Below is a small trained network, with its code and all its weights. Each question gives an input and a target symbol and asks what happens when units are switched off, that is, made to give their printed mean instead of their output.

import numpy as np


def w(rows, s, z=0):
    codes = np.array(rows[::2]) - 128.0
    scale = np.full(codes.shape[1], s)
    scale[-1] = z or s
    return codes * scale


def f(y):
    return np.maximum(y, 0)


def softmax(a):
    e = np.exp(a - a.max(-1, keepdims=True))
    return e / e.sum(-1, keepdims=True)


def log_softmax(a):
    a = a - a.max(-1, keepdims=True)
    return a - np.log(np.exp(a).sum(-1, keepdims=True))


def net(x, mask):
    ids = ['αβεζλξσψω'.index(c) for c in x.split()]
    T = len(ids)
    res = E[ids] + P[:T]
    u = 0
    for l in range(3):
        q, k, v = (res @ M[l].T for M in (Q, K, V))
        z = softmax(np.where(np.tri(T) > 0, q @ k.T / 2**0.5, -1e9)) @ v
        res = res + np.where(mask[u], z, O[l][:, -1]) @ O[l][:, :-1]
        u += 1
        y = f(res @ A[l][:, :-1].T + A[l][:, -1])
        res = res + np.where(mask[u : u + 8], y, B[l][:, -1]) @ B[l][:, :-1]
        u += 8
    return log_softmax(res[-1] @ U[:, :-1].T + U[:, -1])


Q, K, V, O, A, B = {}, {}, {}, {}, {}, {}
E = w([
[212,163,70,132,106,92,87],'α',
[190,133,217,115,87,121,74],'β',
[96,204,218,118,227,116,112],'ε',
[121,39,207,107,43,61,116],'ζ',
[101,187,138,192,11,155,168],'λ',
[160,149,52,147,69,97,113],'ξ',
[100,80,95,165,117,42,125],'σ',
[178,98,61,124,137,10,108],'ψ',
[134,80,136,133,6,139,83],'ω',
],0.014)
P = w([
[94,59,51,79,150,196,80],'0',
[143,237,82,153,126,27,135],'1',
[157,204,112,143,98,8,115],'2',
[146,187,99,174,65,1,125],'3',
[162,126,210,154,174,183,101],'4',
[127,135,156,169,195,152,131],'5',
[171,98,185,146,182,112,115],'6',
[172,176,163,147,195,70,151],'7',
[183,131,168,137,199,41,151],'8',
[146,158,145,181,213,57,148],'9',
],0.0066)
Q[0] = w([
[19,148,150,95,254,199,127],'L0H0',
[146,127,153,92,185,138,170],'L0H0',
],0.0086)
K[0] = w([
[173,244,166,142,136,33,255],'L0H0',
[36,213,227,204,107,69,26],'L0H0',
],0.0047)
V[0] = w([
[116,157,123,171,85,210,141],'L0H0',
[254,198,141,175,148,125,90],'L0H0',
],0.0081)
O[0] = w([
[142,119,170,200,87,187,102,58],'L0H0',
[127,124,103,65,9,133,156,250],'L0H0',
],0.011,0.0021)
A[0] = w([
[140,68,185,227,96,106,112,254],'L0N0',
[216,122,117,76,155,103,120,112],'L0N1',
[126,127,216,123,172,152,109,53],'L0N2',
[193,99,30,152,161,170,69,137],'L0N3',
[178,99,120,182,118,56,74,250],'L0N4',
[74,144,59,51,207,112,1,17],'L0N5',
[105,118,108,192,105,96,215,106],'L0N6',
[58,127,143,144,61,116,168,85],'L0N7',
],0.0072,0.0018)
B[0] = w([
[156,254,113,162,223,145,127,202],'L0N0',
[62,120,124,189,106,155,111,186],'L0N1',
[104,105,88,72,150,141,188,142],'L0N2',
[35,71,95,210,89,145,156,177],'L0N3',
[22,205,77,108,121,142,150,254],'L0N4',
[131,107,183,121,158,148,179,153],'L0N5',
[174,134,161,119,80,156,27,158],'L0N6',
[163,103,129,54,173,88,110,162],'L0N7',
],0.0067,0.0074)
Q[1] = w([
[176,2,108,123,150,197,150],'L1H0',
[151,136,129,139,118,200,132],'L1H0',
],0.007)
K[1] = w([
[162,254,123,114,70,43,161],'L1H0',
[96,199,134,130,108,104,176],'L1H0',
],0.0066)
V[1] = w([
[195,143,205,2,142,148,59],'L1H0',
[171,106,96,190,35,182,61],'L1H0',
],0.0078)
O[1] = w([
[45,109,190,141,23,153,92,3],'L1H0',
[38,198,169,140,76,48,254,166],'L1H0',
],0.0088,0.0073)
A[1] = w([
[47,88,126,118,163,73,70,195],'L1N0',
[36,100,111,135,114,254,78,252],'L1N1',
[175,83,121,67,102,93,145,113],'L1N2',
[135,123,40,75,165,128,112,110],'L1N3',
[202,93,35,131,114,25,143,149],'L1N4',
[145,144,189,184,169,33,149,146],'L1N5',
[89,105,44,157,98,150,138,167],'L1N6',
[99,88,149,160,169,102,146,124],'L1N7',
],0.0071,0.0038)
B[1] = w([
[134,139,107,151,83,133,100,162],'L1N0',
[93,156,106,79,130,2,112,153],'L1N1',
[152,119,114,101,167,146,125,144],'L1N2',
[158,114,186,125,118,137,128,195],'L1N3',
[149,117,199,88,135,175,131,255],'L1N4',
[99,159,73,134,140,171,126,206],'L1N5',
[126,165,191,98,126,130,117,182],'L1N6',
[115,119,60,134,133,165,73,138],'L1N7',
],0.01,0.0099)
Q[2] = w([
[118,173,55,128,229,170,234],'L2H0',
[46,255,130,126,124,107,195],'L2H0',
],0.0049)
K[2] = w([
[130,12,162,217,96,248,162],'L2H0',
[94,140,45,126,23,179,254],'L2H0',
],0.0051)
V[2] = w([
[147,198,217,130,177,190,201],'L2H0',
[132,133,111,255,142,144,61],'L2H0',
],0.0052)
O[2] = w([
[129,42,76,105,78,78,128,254],'L2H0',
[163,79,218,158,139,2,113,43],'L2H0',
],0.015,0.0057)
A[2] = w([
[160,80,86,159,133,242,134,125],'L2N0',
[18,190,54,81,103,142,162,91],'L2N1',
[145,181,243,144,177,169,115,41],'L2N2',
[94,123,137,150,60,92,117,119],'L2N3',
[130,207,100,157,166,166,103,176],'L2N4',
[129,179,238,121,86,88,67,72],'L2N5',
[144,117,94,100,1,41,47,138],'L2N6',
[253,21,162,88,148,127,158,254],'L2N7',
],0.007,0.0027)
B[2] = w([
[100,135,159,103,155,57,64,159],'L2N0',
[160,83,146,214,140,160,106,251],'L2N1',
[169,66,91,153,101,92,160,158],'L2N2',
[88,113,187,44,207,113,162,143],'L2N3',
[119,71,146,94,1,142,64,168],'L2N4',
[123,88,108,108,167,78,187,157],'L2N5',
[107,117,158,55,223,158,164,169],'L2N6',
[105,192,136,145,109,190,155,170],'L2N7',
],0.0098,0.017)
U = w([
[130,35,75,142,109,207,155,110],'α',
[3,221,232,199,111,142,86,251],'β',
[134,71,159,80,80,91,57,111],'ε',
[206,75,189,172,195,149,105,76],'ζ',
[26,93,220,89,148,145,184,116],'λ',
[172,62,31,100,116,163,224,146],'ξ',
[161,216,168,145,204,201,98,61],'σ',
[94,176,87,21,159,135,47,53],'ψ',
[43,252,70,157,160,66,133,244],'ω',
],0.0039,0.0031)

Each question gives the input, a string of symbols that net reads in full, and the target symbol t.
The units are the heads (2 rows each of Q, K, V and O) and the neurons (one row each of A and B). Each row of codes is followed by its name. A weight is (code - 128) times the scale printed after its matrix; where a second scale follows, it is the last column's (O, A, B and U).
mask holds one flag per unit, layer by layer, with each layer's heads first. A switched-off unit (its flag False) gives its mean, the last column of its rows in O or B, instead of its output. The means were averaged over made-up inputs and are rounded, as every weight is.
A unit's drop is (log p(t) with every unit on - log p(t) with that unit switched off) / (log p(t) with every unit on - log p(t) with every unit switched off).
The circuit of an input: a set's keep is (log p(t) with only the set's units on - log p(t) with every unit switched off) / (log p(t) with every unit on - log p(t) with every unit switched off). Starting from the 12 units with the biggest drops (on a tie, the unit counted first), units are removed one at a time, each time the one whose removal leaves the highest keep (on an exact tie, the one counted first), for as long as the keep stays at least 0.8.
units of the circuit, in order: the units of the circuit, biggest drop first
unit that matters most: the unit with the biggest drop
k most important neurons: the k neurons with the biggest drops, biggest first
top k neurons in layer l: the k neurons of layer l with the biggest drops, biggest first
input β ω ζ ζ β ξ ζ ζ, target β: units of the circuit, in order	[L1H0 L2H0 L1N4]
input ψ ξ ξ ψ ε, target ψ: units of the circuit, in order	[L1H0 L2N1 L0H0]
input λ ζ σ β, target λ: top 2 neurons in layer 2	[L2N6 L2N3]
input β ω λ, target λ: units of the circuit, in order	[L1H0 L2N3]
input β ζ ζ σ ζ λ ψ ω ε σ, target β: units of the circuit, in order	[L2H0 L1H0 L0N4 L1N4]
input σ σ ξ α, target σ: units of the circuit, in order	[L1H0 L2N7 L0H0 L1N4]
input ω ω β ζ ω ξ ξ ψ, target ω: units of the circuit, in order	[L1H0 L0N4]
input ζ ζ ε σ λ, target ζ: most important neuron	[L0N4]
input ε α α λ, target ψ: 3 most important neurons	[L1N1 L2N1 L0N6]
input ψ β ξ, target ψ: units of the circuit, in order	[L1H0 L2N1 L0H0]
input σ λ β, target σ: units of the circuit, in order	[L1H0 L2N7 L0H0]
input σ β ξ ξ λ ω λ ζ ζ λ, target σ: 4 most important neurons	[L2N7 L0N3 L0N5 L0N0]
input β β α ζ, target β: 2 most important neurons	[L0N0 L1N1]
input ζ ζ ξ α ψ α σ, target ζ: units of the circuit, in order	[L1H0 L0H0 L2H0]
input ε ζ ζ ξ, target ψ: unit that matters most	L1N1
input λ ζ β ξ β ε ε λ σ, target λ: top 2 neurons in layer 2	[L2N6 L2N3]
input α α ζ α ξ ξ ξ ψ β, target α: 2 most important neurons	[L2N1 L1N4]
input ζ ζ α, target ε: top 2 neurons in layer 0	[L0N3 L0N4]
input α ζ β, target α: 2 most important neurons	[L2N1 L0N3]
input ε ε ξ ω ε, target ε: top 2 neurons in layer 2	[L2N4 L2N2]
input ξ α ζ, target ξ: unit that matters most	L1H0
input λ ψ ζ ω, target λ: 2 most important neurons	[L2N6 L2N3]
input ψ ξ ξ ψ, target ψ: 3 most important neurons	[L2N1 L2N0 L1N4]
